Here is a tiny trained network, its code and every weight. The questions are about switching its units off for an input and a class, where a switched-off unit gives its printed mean instead of its output.

import numpy as np


def w(rows, s, z=0):
    codes = np.array(rows[::2]) - 128.0
    scale = np.full(codes.shape[1], s)
    scale[-1] = z or s
    return codes * scale


def f(y):
    return y / 2 * (1 + np.tanh(0.7978845608 * (y + 0.044715 * y**3)))


def log_softmax(a):
    a = a - a.max(-1, keepdims=True)
    return a - np.log(np.exp(a).sum(-1, keepdims=True))


def net(x, mask):
    res = np.array(x, float).reshape(1, 3) / 4 @ E
    y = f(res @ A[0][:, :-1].T + A[0][:, -1])
    res = res + np.where(mask, y, B[0][:, -1]) @ B[0][:, :-1]
    return log_softmax(res[-1] @ U[:, :-1].T + U[:, -1])


A, B = {}, {}
E = w([
[137,170,72,220,87,52],'x0',
[198,98,164,109,51,59],'x1',
[40,1,128,141,182,26],'x2',
],0.0094)
A[0] = w([
[160,102,196,78,89,148,131],'N0',
[100,31,222,91,101,66,168],'N1',
[194,227,133,129,139,126,128],'N2',
[107,195,103,108,206,172,210],'N3',
[156,176,220,74,59,197,251],'N4',
[51,166,94,153,216,160,222],'N5',
[103,114,225,73,118,177,228],'N6',
[161,223,124,173,108,147,237],'N7',
[152,62,157,67,124,111,226],'N8',
[129,42,146,122,174,37,121],'N9',
[57,133,122,158,190,165,235],'N10',
[159,104,185,49,86,136,141],'N11',
[170,242,167,134,66,158,181],'N12',
[133,105,101,207,171,56,175],'N13',
[94,173,84,163,119,55,191],'N14',
[41,126,130,171,87,55,230],'N15',
[104,140,126,80,178,182,112],'N16',
[141,167,98,192,99,74,188],'N17',
[65,188,82,145,166,148,165],'N18',
[157,129,152,93,80,102,157],'N19',
[132,86,134,128,137,1,246],'N20',
[53,135,143,97,228,157,246],'N21',
[94,116,108,178,86,40,215],'N22',
[244,155,153,102,80,178,220],'N23',
],0.0078,0.003)
B[0] = w([
[139,156,163,135,210,147,170],'N0',
[29,116,240,79,186,95,236],'N1',
[67,168,94,52,79,172,205],'N2',
[85,114,2,209,39,33,210],'N3',
[125,166,86,36,227,90,255],'N4',
[184,110,75,235,86,61,228],'N5',
[184,163,84,109,181,72,204],'N6',
[103,88,16,79,102,203,231],'N7',
[118,117,200,93,239,23,190],'N8',
[103,138,176,71,96,107,238],'N9',
[154,42,105,197,115,48,211],'N10',
[231,222,191,84,183,94,178],'N11',
[102,194,29,15,98,142,252],'N12',
[130,133,230,166,47,214,217],'N13',
[197,68,164,169,108,228,200],'N14',
[147,78,179,151,78,167,227],'N15',
[134,101,92,174,127,125,177],'N16',
[159,81,135,130,39,198,202],'N17',
[142,126,57,224,156,127,189],'N18',
[152,110,155,96,172,139,160],'N19',
[86,87,220,88,79,164,255],'N20',
[142,109,105,211,179,41,232],'N21',
[174,86,219,119,42,226,230],'N22',
[99,199,97,38,180,175,250],'N23',
],0.005,0.0079)
U = w([
[187,95,130,150,59,223,162],'0',
[120,96,31,177,134,98,172],'1',
[114,185,165,189,122,134,2],'2',
[2,74,196,92,121,87,78],'3',
[75,169,36,75,109,190,148],'4',
[190,175,164,105,209,119,182],'5',
],0.0088,0.0022)

Each question gives the input, the list of numbers given to net, and the class t.
The units are the neurons (one row each of A and B). Each row of codes is followed by its name. A weight is (code - 128) times the scale printed after its matrix; where a second scale follows, it is the last column's (A, B and U).
mask holds one flag per neuron, in row order. A switched-off neuron (its flag False) gives its mean, the last column of its row in B, instead of its output. The means were averaged over made-up inputs and are rounded, as every weight is.
A unit's drop is (log p(t) with every unit on - log p(t) with that unit switched off) / (log p(t) with every unit on - log p(t) with every unit switched off).
The circuit of an input: a set's keep is (log p(t) with only the set's units on - log p(t) with every unit switched off) / (log p(t) with every unit on - log p(t) with every unit switched off). Starting from the 12 units with the biggest drops (on a tie, the unit counted first), units are removed one at a time, each time the one whose removal leaves the highest keep (on an exact tie, the one counted first), for as long as the keep stays at least 0.8.
circuit, biggest first: the units of the circuit, biggest drop first
most important unit: the unit with the biggest drop
k most important neurons: the k neurons with the biggest drops, biggest first
drop when u is switched off: that unit's drop, to one decimal
input [0,-7,6], class 1: circuit, biggest first -> [N5; N21]
input [-8,-4,-2], class 1: most important unit -> N3
input [-1,8,-5], class 4: circuit, biggest first -> [N12; N23]
input [0,6,-4], class 4: circuit, biggest first -> [N12; N23]
input [-6,6,2], class 5: 2 most important neurons -> [N11; N6]
input [7,0,-4], class 4: circuit, biggest first -> [N12; N7]
input [-2,-8,8], class 1: 2 most important neurons -> [N5; N21]
input [8,2,7], class 0: 2 most important neurons -> [N22; N14]
input [0,-8,8], class 1: drop when N10 is switched off -> 0.3
input [-1,8,-7], class 4: drop when N12 is switched off -> 0.2
input [-2,7,0], class 5: drop when N11 is switched off -> 0.2
